[142 199 167 111 134 115 152  99 141 129] = gebim
[ 78 171 103 130  85 160 138 132 159 132] = Lop
[176 160 154 165 167 118  99 132 151 154] = Rana
[153  61  86  95 110 109 137 142 118 138] = vis
[142 199 153 180 168 111  95 131 148 154] = Mifaz
[147  58  96 101 108 115 157 150 130 124] = Lenav
[132  86 111 112 143 111  87 109  65 136] = Kidi
[132 109 155 189 168  99  92 118 119 143] = Rega
[144 200 167 111 136 115 151  99 141 129] = lov
[180 183 160 138 162 125 113 125 147 145] = nibos
asked: [142 199 167 111 134 115 152  99 141 129]
gebim
has: [183 160 138]
yes

[166 102  96  94  62  90] : Rega
[150 100  99 100  71 126] : vis
[168  90 147  87  49 126] : nibos
[112  86 147  92  70 122] : bupib
[124  68 128 137  47 101] : Lenav
[112  63 116 126 104  89] : Rana
has: [ 69 122]
no
has: [150 100  99 100]
yes
has: [100  99]
yes

[125 104 164 115 128 164 125 135 141 140 137 150 162 127 148 139 121 117
 140 124]  Kidi
[125 104 164 115 128 164 125 135 141 140 137 150 162 127 148 139 121 117
 140 150]  Lop
[101 103 174 111 117 157 114 108 125 149 134 166 165 125 111 151 123 156
 124 154]  lov
[133 118 148 106 126  61 132 133 136 143 138 144  74 113 144 115  91 108
 143 120]  bupib
[116 170 134 172 140  94 107 117  90 133 138 137 113 106 119 125 124 109
 145 124]  Mifaz
has: [ 74 144 138 143]
no
asked: [125 104 164 115 128 164 125 135 141 140 137 150 162 127 148 139 121 117
 140 150]
Lop

[101  93 121 151 107 113 126 109 107] : Kidi
[ 99  90 168 122 114 113 139 140 112] : Mifaz
[168  99  90  56 204 122 110 120 136] : vis
[144 161 116 166  73 143 158 124 131] : bupib
[202  93 121 151 107 113 126 109 107] : gebim
[144 161 133 166  73 143 158 124 131] : nibos
has: [122 168]
no
asked: [144 161 133 166  73 143 158]
nibos
asked: [122 114 113]
Mifaz
asked: [ 90 168 122 114 113 139 140 112]
Mifaz
asked: [168  99  90]
vis
asked: [144 161 133]
nibos
has: [107 113 126 109]
yes

[127 109 129 130  75 128 123 128 127 128 128 109 129 128  48 128 151 147
 134  69 150 128 128 175 128 133 128 126 130 130 156 112 127 165  67 105
 140 128] = Lop
[144  96 126 181  75 117 125 125 127 120 131 111 128 160  48 124 156 146
 127  69 129 176 107 170 129 132 147 128 130 129 127 117 127 161  61 128
 132 141] = Rana
[128  75 129 124  75 130 106 128 126 127 128 126 133 125  48 124 128 146
 126 132 132 124 128 131 128 136 128 128 125 122 125 132 127 128 127 128
 129 128] = Mifaz
[126 114 127 130  75 132 117 129 126 132 121 126 128 125  48 124 125 146
 125 126 132 124 128 131 132 128 128 124 156 130 130 129 127 128 133 125
 130 125] = vis
asked: [130 130 156]
Lop
asked: [144  96 126 181  75 117 125 125 127 120 131 111 128 160  48 124 156 146
 127  69 129 176 107 170 129 132 147 128 130 129 127 117 127 161  61 128
 132 141]
Rana
asked: [126 114 127 130  75 132 117 129 126 132 121 126 128 125  48 124 125 146
 125 126 132 124 128 131 132 128 128 124 156 130 130 129 127 128 133 125
 130 125]
vis
asked: [129 128  48 128 151 147 134]
Lop
has: [129 132]
yes
asked: [128  48 128 151 147 134  69 150 128 128 175 128]
Lop

[ 99 133 105 139] : lov
[ 68 136  70 170] : Rana
[ 62 137  67 168] : tuveb
[205 118 201  77] : Lenav
[ 85 134  89 152] : nibos
[141 125 136 126] : Lop
[ 44 139  49 180] : Rega
asked: [118 201]
Lenav
has: [141 125 135]
no
has: [ 62 137  67 168]
yes
has: [205 118 201  77]
yes
has: [139  49 180]
yes

[ 75 125 126 107 186] = Lenav
[126 163 124 125 183] = lov
[ 75 125 126 107 158] = Lop
[ 86 147 126 129 167] = Rana
[ 97 148 143 131 206] = gebim
[ 94 153 121 125 163] = Mifaz
[ 93 141 126 119 176] = bupib
[ 93 152 116 125 183] = Rega
has: [ 94 153 121 125]
yes
has: [148 143]
yes
has: [117 125]
no
asked: [125 163]
Mifaz
has: [125 121]
no

[ 74 103 112 171 111 144  99  64  90 134 132 171 142 139 124 163 186 142
 150 170  68  98 112 101 101] = Rega
[ 74 103 112 171 111 144  99  64  90 134 132 171 142 118  87 112 120 111
 123  72  68  98 112 101  78] = bupib
[170  68  99 136 135 119 161 144 118 138  87 136 142 123 120  87  72 118
 111 112 143 175 142  79  85] = Kidi
asked: [123 120  87  72 118 111 112]
Kidi
asked: [170  68  98]
Rega

[127 125 112 125 129 131 132 104 123 126 121 126 144 127 131 127 118 136
 149 148 125 132 126 121 124 136] : Lop
[127 129 128 128 129 107 129 128 125 127 125 112 125 129 128 132 104 123
 126 121 126 113 120 108 121 126] : Rana
[132 133 127 110 138 106 133  76 140 136 155 130  78 123 118 116 129 127
  76  76 171 129 170 132 171 146] : Mifaz
[125 122 167  73 126 133 124  74 145 140 162 133  77 121 129 114 132 133
  71  70 179 131 170 131 183 154] : gebim
[127 123 107 157 124 119 124 151 121 120 101 129 148 123 127 124 126 127
 158 149  92 119  91 127  92 118] : Lenav
[125 121 164  67 121 129 120  70 147 142 163 132  68 121 123 113 128 129
  62  60 183 131 171 129 175 150] : tuveb
[127 127 135 125 127 107 125 128 133 130 129 111 133 125 126 128 115 125
 132 133 127 110 138 106 135 134] : nibos
asked: [ 67 121 129 120  70 147 142]
tuveb
asked: [132 133 127 110 138 106 135]
nibos
asked: [127 125 112 125 129 128 132 104 123 126 121 126]
Rana
asked: [132 104 123 126 121 126 144 127 131]
Lop

[101 102 107 104 103 110 108 107 102 101 109 101 102  98 108 109  97 100
  99  99  98 100 100  97 107 104 105 104 107 107 100  97  98  98  99 108
 110 107 101  98 102] -> Kidi
[137 136 133 136 136 131 132 133 137 138 132 137 137 140 133 131 140 138
 139 139 139 138 138 140 134 135 135 135 133 133 138 140 139 140 139 132
 131 134 137 139 136] -> bupib
[101 102 107 104 103 110 108 107 102 101 109 101 102  97 107 109  97 100
  98  99  98 100 100  97 107 104 105 104 107 107 100  97  98  97  99 108
 110 107 101  98 102] -> Mifaz
[103 110 108 106 102 101 109 159 102  95 176  94 105  59 164 183  51  85
  70  79  64  88  86  51 157 128 140 128 163 159  88  52  68  59  79 167
 191 157  94  68 111] -> Rana
[116 114 100 109 111  91  95 100 113 116  95 116 113 125  97  93 127 118
 122 120 125 118 118 127  99 107 104 107  98 100 118 127 123 125 120  98
  90  99 116 123 111] -> vis
has: [ 97 100]
yes
has: [138 140 139 140]
yes
asked: [137 139 136]
bupib
asked: [101 102 107 104 103 110 108 107 102 101 109 101 102  98 108 109  97 100
  99  99  98 100 100  97 107 104 105 104 107 107 100  97  98  98  99 108
 110 107 101  98 102]
Kidi
has: [101 102]
yes
has: [106 104 107 107]
no
has: [ 99  98  98  97 100]
no

[108 105 120 125 139 123  66 131  98 123 118 130 104] : Lenav
[129  60 141 118 137 136 125 119 136 115 156 167  81] : Lop
[115 145 159 114 121 146  79 137 136 138 160  95 177] : Mifaz
[117  62 215 117 108 136 174 129 160 130 139 140 166] : vis
[117 129  61 141 118 137 136 125 119 136 117 163 208] : Kidi
[146 127 120 136 130 134 109 140 115 130 130 132 152] : lov
[136 138 132 116 130 104 101 122 115 107 124 145 194] : tuveb
asked: [129  61 141 118 137 136 125 119 136]
Kidi
asked: [122 115 107 124]
tuveb
asked: [117 129  61 141 118 137 136 125 119 136 117 163 208]
Kidi

[145 141 187 127 127 125 132  91  96 147 132 173 125  79 155 151 132 131
 139 127  96 183 165 185 110 139 146 153 128 149 128  91 158 117]  Kidi
[161 187 163  98 130 139 139  72 156 109  90 106 150 142 152 153 122 155
 165 171  98 119  95  92 146  89 116 146 112  77 127 113  66 152]  Lop
[106 150 144 123 127  87 108 187  97 155 145 150 171 127 100 108  96 126
  85 161 187 166  98 121 140 132 119  84 144 136 113 115 118 117]  gebim
asked: [144 136 113 115]
gebim
has: [155 145]
yes
asked: [161 187 166  98]
gebim
has: [125  79]
yes
asked: [106 150 142]
Lop
has: [153 121 155 165]
no

[126 131 126 131 111 107 128 137 132 118 107 129 132 141 154 124 104 116
 121 126  78 126 112 121 138] = Lenav
[128 108  98 134 128 111 127 135  48 118 136 117 131 151 117 123 112 141
 121 124 108 127 124 138  94] = tuveb
[127 120 110 133 118 105 127 137  88 116 121 124 131 151 134 124 105 126
 121 125  87 127 116 130 113] = Kidi
[127 126 117 132 114 105 127 137 110 116 113 127 131 147 144 124 103 120
 121 126  81 127 113 125 125] = lov
asked: [134 128 111 127 135  48]
tuveb
has: [135  48]
yes
has: [118 136 117 131]
yes
has: [129 131]
no

[166  89  51 114  82] -> bupib
[157 105  79 133 110] -> Rega
[157  79 133 105  92] -> Lenav
[151  84  61 112  85] -> Mifaz
[119 138 153 140 145] -> tuveb
has: [89 51]
yes
has: [105  79 133 110]
yes
asked: [157 105  79 133]
Rega
has: [166  90]
no
asked: [166  89  51]
bupib

[135 132 122 104] = tuveb
[126 134 132 103] = gebim
[131 127 125 104] = Kidi
[128 127 122 104] = Rega
[130 120 127 104] = lov
[130 130 132 103] = bupib
[128 128 129 103] = vis
[122 132 132 103] = Lop
[126 128 125 103] = Rana
[130 132 123 103] = nibos
[122 125 127 104] = Lenav
has: [122 132]
yes
has: [130 132]
yes
asked: [134 132]
gebim
has: [103 125 128]
no
asked: [135 132 122]
tuveb

[156 131  75 144 201 141 168  65]  Lop
[159 132  75 142 200 139 169  65]  Lenav
[159 132  77 144 199 140 171  65]  bupib
[155 124  90 146 188 149 170  70]  Kidi
[128 118 137 132 117 138 134 128]  Rega
[163  85 161 130 123 129 131 112]  Rana
[149  85 181 164 126 174 164 120]  lov
[159  91 161 164 140 162 160 114]  gebim
[147  91 177 157 118 165 155 124]  vis
[158 149  70 146  90 170 188 124]  Mifaz
[130 126 129 130 123 129 131 132]  nibos
asked: [164 140 162 160]
gebim
has: [129 130 123 129]
yes
asked: [130 126 129 130 123 129 131 132]
nibos
has: [ 75 142 200 139]
yes
has: [147  91 177 157 118]
yes
asked: [124  90 146 188 149 170  70]
Kidi
has: [170  70]
yes

[ 75 139 124 203] -> vis
[ 87 127 173 211] -> Lop
[ 87 127 151 211] -> bupib
asked: [127 173]
Lop
has: [ 75 139 125]
no

[110 106 149 122 134 141 114 109 118 127 113 144 144 108 138 110 127 139
 111 134 128 113 151 132 142 203 109 141 130 148 170 125 105 145 136 107
 134 115 130 107 117 111 123 129 122 119 150 143 153 138 133 125 151 135
 123 134 100 148 151 117 138 107 117  91]  gebim
[128 133 131 131 125 143 133 118 141 112 132 126 124 116 141  94 136 113
 146 138 127 135 141 106 135 120 161 129  91 104 133 142 115 152 133 135
 128 142 132 126 110 138 137 140 102 125 140 130 124 116 133 120 127 141
 146 111 129 115 145 122 129 131 133 114]  Mifaz
[141 155 111 130 121 122 115 126 126 119 140 166 118 121 161 128 147 126
 128 127 146 136 126 120 120 149 107 155 119 110 117 124 136 139 110 137
 136 130 119 139 110 105 149 130 122 119 121 143  88 104 127 125 148 133
 117 124  97 132 106 144 119 142 155 133]  Kidi
asked: [110 105 149]
Kidi
asked: [144 108]
gebim
has: [131 125 143 133 117]
no
asked: [147 126 128 127 146]
Kidi

[188 173 162 138  64 116  74  90 124 109 192 147 123 140 123 120 136 188
 176 141  64 107 106  73 154 122 162]  vis
[107  91 153  90 145 109 142  60 178  98 148 133 104 130 100 111 146 135
 172  80  67 126 138 163  98 158  61]  Lenav
[169 116 134 184 126 151 146  62 117 124  76 157 163 192 190 120 136 188
 176 141  64 107  72  73 154 122 162]  tuveb
[169 116 134 184 126 151 146  62 117 124  76 157 163 192 190  77  64 170
 191  65  66 188 194 104  66 119 191]  Rega
has: [192 109 124  90  74]
no
has: [188 136 120]
no
has: [172  80  67]
yes

[147 118  90 170  92 104 124 176 128]  Rana
[132 127 128 129 126 126 127 129 128]  Lenav
[147 118  90 170  92 154 102 145 113]  vis
[134 109 149 190 177  94 136  87 173]  Rega
[125 135 121 102 105 140 123 148 107]  Kidi
[136 103 159 210 198  82 139  72 193]  bupib
[134 134 124 125 131 133 127 122 122]  Lop
[ 92 136 129 138 146 150 132  83 127]  lov
[116 124 132 114 127 172 127 143 149]  gebim
has: [118  90 170  92 154]
yes
asked: [135 121 102 105 140]
Kidi
asked: [134 124 125 131 133 127]
Lop

[149 137 139 126  64] : gebim
[132 119 120 133 184] : lov
[124 119 120  99 120] : Mifaz
[160 118 117 119 150] : nibos
[120 137 139 126  64] : Rega
asked: [149 137 139 126  64]
gebim
has: [137 140]
no
has: [132 119 120 133 184]
yes
has: [124 119]
yes
has: [ 99 119]
no
asked: [132 119 120 133 184]
lov

[127 131 136 115 118 129 128 130 128 135 134 133 141 115 128 113 132 143
 131 115] -> Mifaz
[133 131 124 141 122 125 125 130 130 123 128 125 111 134 136 147 118 119
 149 112] -> bupib
[133 131 124 141 122 125 125 130 130 123 128 125 111 134 136 147 118 119
 149 128] -> Kidi
[117 118  98 141 130 128  84 166 114 131 152 154 140 103 120  92 123 117
 155 157] -> gebim
[116 131 152 154 114 127 140 145 104 100 142 156 116 135 127 124 106 155
 161 115] -> Rega
[117 118  98 141 130 128  84 166 114 131 152 154 114 122 137 130 129 120
 101 162] -> vis
[117 118  98 141 130 128  84 166 114 131 152 154 114 122 147 154 131 120
  65 175] -> Lop
has: [122 147]
yes
asked: [120  92 123]
gebim
has: [156 157]
no
has: [128 125 111 134]
yes
asked: [117 118  98 141 130 128  84 166 114 131 152 154 114 122 147 154 131 120
  65 175]
Lop
asked: [117 118  98 141 130 128  84 166 114 131 152 154 114 122 137 130 129 120
 101 162]
vis
has: [154 114]
yes

[176 176  82  90 112 127 131 151 124 157 183  99  93 131 164  61]  nibos
[176 176  82 123 112 131 127 151 124 157 183  99  93 131 164  61]  Lop
[133 127  82 123 112 131 127 113 124 157 183  99  93 131 164  61]  vis
asked: [112 131 127 151]
Lop
has: [112 131 127 151 124]
yes
asked: [176 176  82 123 112 131 127 151 124 157 183  99  93 131 164  61]
Lop

